Below is a small trained network, with its code and all its weights. Each question gives an input and a target symbol and asks what happens when units are switched off, that is, made to give their printed mean instead of their output.

import numpy as np


def w(rows, s, z=0):
    codes = np.array(rows[::2]) - 128.0
    scale = np.full(codes.shape[1], s)
    scale[-1] = z or s
    return codes * scale


def norm(h):
    return h / np.sqrt((h * h).mean(-1, keepdims=True) + 1e-5)


def f(y):
    return np.maximum(y, 0)


def softmax(a):
    e = np.exp(a - a.max(-1, keepdims=True))
    return e / e.sum(-1, keepdims=True)


def log_softmax(a):
    a = a - a.max(-1, keepdims=True)
    return a - np.log(np.exp(a).sum(-1, keepdims=True))


def net(x, mask):
    ids = ['ΞΠΨαδεημτφ'.index(c) for c in x.split()]
    T = len(ids)
    res = E[ids] + P[:T]
    u = 0
    for l in range(3):
        q, k, v = (norm(res) @ M[l].T for M in (Q, K, V))
        z = softmax(np.where(np.tri(T) > 0, q @ k.T / 2**0.5, -1e9)) @ v
        res = res + np.where(mask[u], z, O[l][:, -1]) @ O[l][:, :-1]
        u += 1
        y = f(norm(res) @ A[l][:, :-1].T + A[l][:, -1])
        res = res + np.where(mask[u : u + 4], y, B[l][:, -1]) @ B[l][:, :-1]
        u += 4
    return log_softmax(norm(res)[-1] @ U[:, :-1].T + U[:, -1])


Q, K, V, O, A, B = {}, {}, {}, {}, {}, {}
E = w([
[138,139,179,147,113,149,171,153,175,88,138],'Ξ',
[190,164,192,124,154,121,130,148,199,94,110],'Π',
[110,194,139,88,230,153,42,132,182,123,68],'Ψ',
[161,129,154,45,137,54,117,164,199,152,137],'α',
[153,108,165,80,154,158,167,193,195,132,150],'δ',
[34,149,179,167,125,67,35,55,135,211,102],'ε',
[18,117,93,148,87,157,166,129,160,87,151],'η',
[9,138,127,173,153,120,112,93,115,68,87],'μ',
[136,87,195,37,8,130,204,142,60,147,222],'τ',
[56,132,189,90,54,138,84,134,117,115,79],'φ',
],0.016)
P = w([
[107,116,110,118,136,111,91,125,124,138,181],'0',
[85,103,137,136,125,160,116,107,198,175,133],'1',
[176,138,86,138,57,208,112,134,126,129,93],'2',
[111,172,85,140,143,158,191,203,151,168,95],'3',
[173,109,114,133,105,172,96,112,182,46,127],'4',
[135,134,179,127,172,106,169,117,164,133,138],'5',
[201,131,101,133,111,164,171,168,85,70,111],'6',
[130,197,124,143,192,105,199,197,85,146,149],'7',
[136,102,132,180,82,102,63,148,100,42,162],'8',
[90,139,141,85,190,141,197,88,135,142,151],'9',
[231,62,109,167,60,133,96,132,157,70,161],'10',
[96,150,125,109,139,81,175,212,92,252,114],'11',
],0.015)
Q[0] = w([
[183,88,70,153,81,150,108,111,135,137,88],'0.h1',
[126,1,211,108,123,140,63,31,207,40,175],'0.h1',
],0.0089)
K[0] = w([
[117,52,118,101,69,171,6,109,186,107,132],'0.h1',
[171,130,88,213,107,90,88,254,49,128,118],'0.h1',
],0.0086)
V[0] = w([
[181,11,93,131,178,139,116,108,76,186,192],'0.h1',
[58,142,255,39,77,131,89,186,89,107,95],'0.h1',
],0.0053)
O[0] = w([
[109,155,43,184,130,38,165,13,195,129,147,52],'0.h1',
[120,32,127,138,172,236,62,121,149,205,4,254],'0.h1',
],0.013,0.0083)
A[0] = w([
[89,196,121,156,162,118,139,140,179,233,151,161],'0.n1',
[89,186,187,112,66,157,116,82,111,213,204,252],'0.n2',
[55,203,159,199,167,156,123,56,145,41,25,162],'0.n3',
[253,29,117,138,111,132,18,70,115,250,57,98],'0.n4',
],0.0056,0.0022)
B[0] = w([
[101,66,170,56,98,150,138,120,133,119,66,150],'0.n1',
[62,227,3,148,70,124,148,148,117,165,125,170],'0.n2',
[136,136,106,83,102,61,156,178,77,132,91,171],'0.n3',
[131,137,144,69,149,118,137,170,76,11,131,254],'0.n4',
],0.011,0.009)
Q[1] = w([
[82,194,159,115,156,144,162,161,127,255,110],'1.h1',
[114,182,185,41,71,155,132,212,93,176,145],'1.h1',
],0.0063)
K[1] = w([
[141,173,193,150,197,91,254,39,158,119,193],'1.h1',
[138,98,143,155,148,108,110,144,78,206,46],'1.h1',
],0.0057)
V[1] = w([
[183,130,155,140,70,105,157,86,95,221,196],'1.h1',
[111,84,52,2,169,102,117,157,37,188,26],'1.h1',
],0.0054)
O[1] = w([
[168,41,80,5,138,174,97,73,110,91,9,42],'1.h1',
[237,132,107,194,201,86,91,42,136,162,80,252],'1.h1',
],0.012)
A[1] = w([
[236,63,129,140,80,156,53,90,26,35,72,153],'1.n1',
[110,27,111,123,155,178,144,126,109,184,142,162],'1.n2',
[169,99,173,88,147,253,209,127,160,112,143,130],'1.n3',
[141,107,129,208,70,170,100,138,52,186,132,252],'1.n4',
],0.0054,0.0025)
B[1] = w([
[87,55,102,182,111,197,35,123,148,49,147,251],'1.n1',
[149,29,212,163,25,49,172,94,106,137,137,167],'1.n2',
[188,181,17,50,36,215,182,104,92,70,150,177],'1.n3',
[254,26,147,72,97,87,109,134,154,93,92,254],'1.n4',
],0.0078,0.0076)
Q[2] = w([
[180,129,170,183,118,130,108,169,68,226,158],'2.h1',
[143,129,56,255,95,218,81,112,93,21,216],'2.h1',
],0.0066)
K[2] = w([
[87,143,244,118,239,127,222,134,34,129,49],'2.h1',
[182,162,146,244,28,49,36,199,253,6,18],'2.h1',
],0.0056)
V[2] = w([
[188,203,44,25,209,199,46,177,254,152,90],'2.h1',
[53,174,146,87,189,76,94,129,191,62,41],'2.h1',
],0.0054)
O[2] = w([
[101,88,5,73,108,81,82,155,92,111,122,252],'2.h1',
[136,76,146,64,92,131,99,104,100,160,248,110],'2.h1',
],0.018,0.0022)
A[2] = w([
[163,120,191,64,140,126,129,140,107,254,110,143],'2.n1',
[163,132,47,92,193,85,112,123,77,125,145,251],'2.n2',
[150,130,24,199,153,135,147,115,161,26,157,2],'2.n3',
[148,231,132,118,127,38,146,150,144,153,122,44],'2.n4',
],0.0075,0.00054)
B[2] = w([
[64,130,110,161,184,254,89,98,111,112,174,254],'2.n1',
[136,170,127,100,58,98,76,56,118,85,168,204],'2.n2',
[168,147,180,123,56,80,110,170,84,221,198,204],'2.n3',
[88,138,158,8,76,83,204,124,156,167,149,203],'2.n4',
],0.013,0.0045)
U = w([
[39,145,168,61,151,147,177,232,141,107,135,105],'Ξ',
[34,165,131,130,64,149,147,231,107,148,185,105],'Π',
[173,119,61,162,61,102,133,76,53,142,161,117],'Ψ',
[86,96,103,76,118,81,153,69,104,146,124,174],'α',
[87,60,89,4,95,3,225,118,176,132,69,254],'δ',
[98,153,92,122,185,177,131,69,120,179,166,95],'ε',
[80,193,198,80,114,159,196,174,150,169,119,82],'η',
[130,133,166,153,198,200,131,108,193,219,220,16],'μ',
[226,194,163,192,201,67,171,60,150,144,12,188],'τ',
[127,12,100,125,193,223,101,156,79,42,88,113],'φ',
],0.0079,0.0028)

Each question gives the input, a string of symbols that net reads in full, and the target symbol t.
The units are the heads (2 rows each of Q, K, V and O) and the neurons (one row each of A and B). Each row of codes is followed by its name. A weight is (code - 128) times the scale printed after its matrix; where a second scale follows, it is the last column's (O, A, B and U).
mask holds one flag per unit, layer by layer, with each layer's heads first. A switched-off unit (its flag False) gives its mean, the last column of its rows in O or B, instead of its output. The means were averaged over made-up inputs and are rounded, as every weight is.
A unit's drop is (log p(t) with every unit on - log p(t) with that unit switched off) / (log p(t) with every unit on - log p(t) with every unit switched off).
The circuit of an input: a set's keep is (log p(t) with only the set's units on - log p(t) with every unit switched off) / (log p(t) with every unit on - log p(t) with every unit switched off). Starting from the 12 units with the biggest drops (on a tie, the unit counted first), units are removed one at a time, each time the one whose removal leaves the highest keep (on an exact tie, the one counted first), for as long as the keep stays at least 0.8.
units of the circuit, in order: the units of the circuit, biggest drop first
unit that matters most: the unit with the biggest drop
top k neurons: the k neurons with the biggest drops, biggest first
k most important neurons of layer l: the k neurons of layer l with the biggest drops, biggest first
input Ξ φ φ η τ φ τ φ φ δ δ τ, target δ: units of the circuit, in order	[2.h1, 2.n4, 0.h1]
input τ φ φ τ τ δ, target τ: units of the circuit, in order	[2.h1]
input τ Ψ φ α φ ε, target α: units of the circuit, in order	[0.n2, 2.h1, 0.h1, 0.n1]
input τ φ φ φ μ ε φ μ τ μ, target μ: 2 most important neurons of layer 1	[1.n1, 1.n3]
input Π Ξ φ τ μ μ ε φ η φ δ α, target φ: units of the circuit, in order	[0.h1, 2.n1]
input τ Π τ η, target Π: top 2 neurons	[1.n3, 0.n2]
input μ φ φ μ δ α Ψ τ δ δ, target τ: units of the circuit, in order	[2.h1, 1.n1]
input μ μ φ δ φ μ, target δ: units of the circuit, in order	[0.h1, 0.n3]
input τ α η η φ δ τ φ δ η μ φ, target η: units of the circuit, in order	[1.n2, 0.h1, 2.h1]
input φ τ τ μ τ α, target μ: units of the circuit, in order	[0.h1, 2.n1, 0.n4]
input φ δ Ψ δ, target δ: units of the circuit, in order	[0.h1, 1.n1, 2.n4]
input Π φ Ψ φ η Ψ τ φ, target Ψ: units of the circuit, in order	[2.h1, 0.n4, 2.n2]
input τ δ Ψ, target Ψ: units of the circuit, in order	[0.h1, 2.h1, 2.n2]
input η τ Ψ φ μ η ε μ τ φ ε φ, target φ: units of the circuit, in order	[0.h1, 2.n1]
input τ φ ε φ α φ φ μ φ ε τ ε, target ε: unit that matters most	2.n1
input φ τ δ η δ τ δ, target Ψ: 2 most important neurons of layer 2	[2.n3, 2.n2]
input δ φ τ τ η δ α η, target δ: units of the circuit, in order	[0.h1, 1.n1, 2.n4]
input μ τ φ Π δ η Ξ δ δ μ τ φ, target μ: top 3 neurons	[2.n1, 0.n3, 0.n4]
input Π η μ δ Ψ μ φ δ, target μ: 2 most important neurons of layer 0	[0.n3, 0.n4]
input Ξ φ δ τ δ φ τ τ φ δ φ τ, target δ: units of the circuit, in order	[2.h1, 2.n4, 0.h1, 1.n4]
input τ Ψ φ φ, target Ψ: most important neuron of layer 2	[2.n2]
input φ φ φ δ τ δ Π Ψ, target δ: top 2 neurons	[2.n4, 0.n3]
input η δ φ φ μ τ φ δ φ Π, target δ: top 2 neurons	[2.n4, 1.n4]
input δ φ Ψ τ ε μ τ Ξ, target μ: top 2 neurons	[0.n3, 0.n4]
input α μ φ τ, target μ: 2 most important neurons of layer 0	[0.n3, 0.n2]
input μ φ τ δ τ η, target δ: top 3 neurons	[1.n1, 2.n4, 0.n3]
input φ μ φ φ δ Π, target φ: unit that matters most	0.h1
input φ Π δ δ, target Π: 2 most important neurons of layer 1	[1.n3, 1.n4]
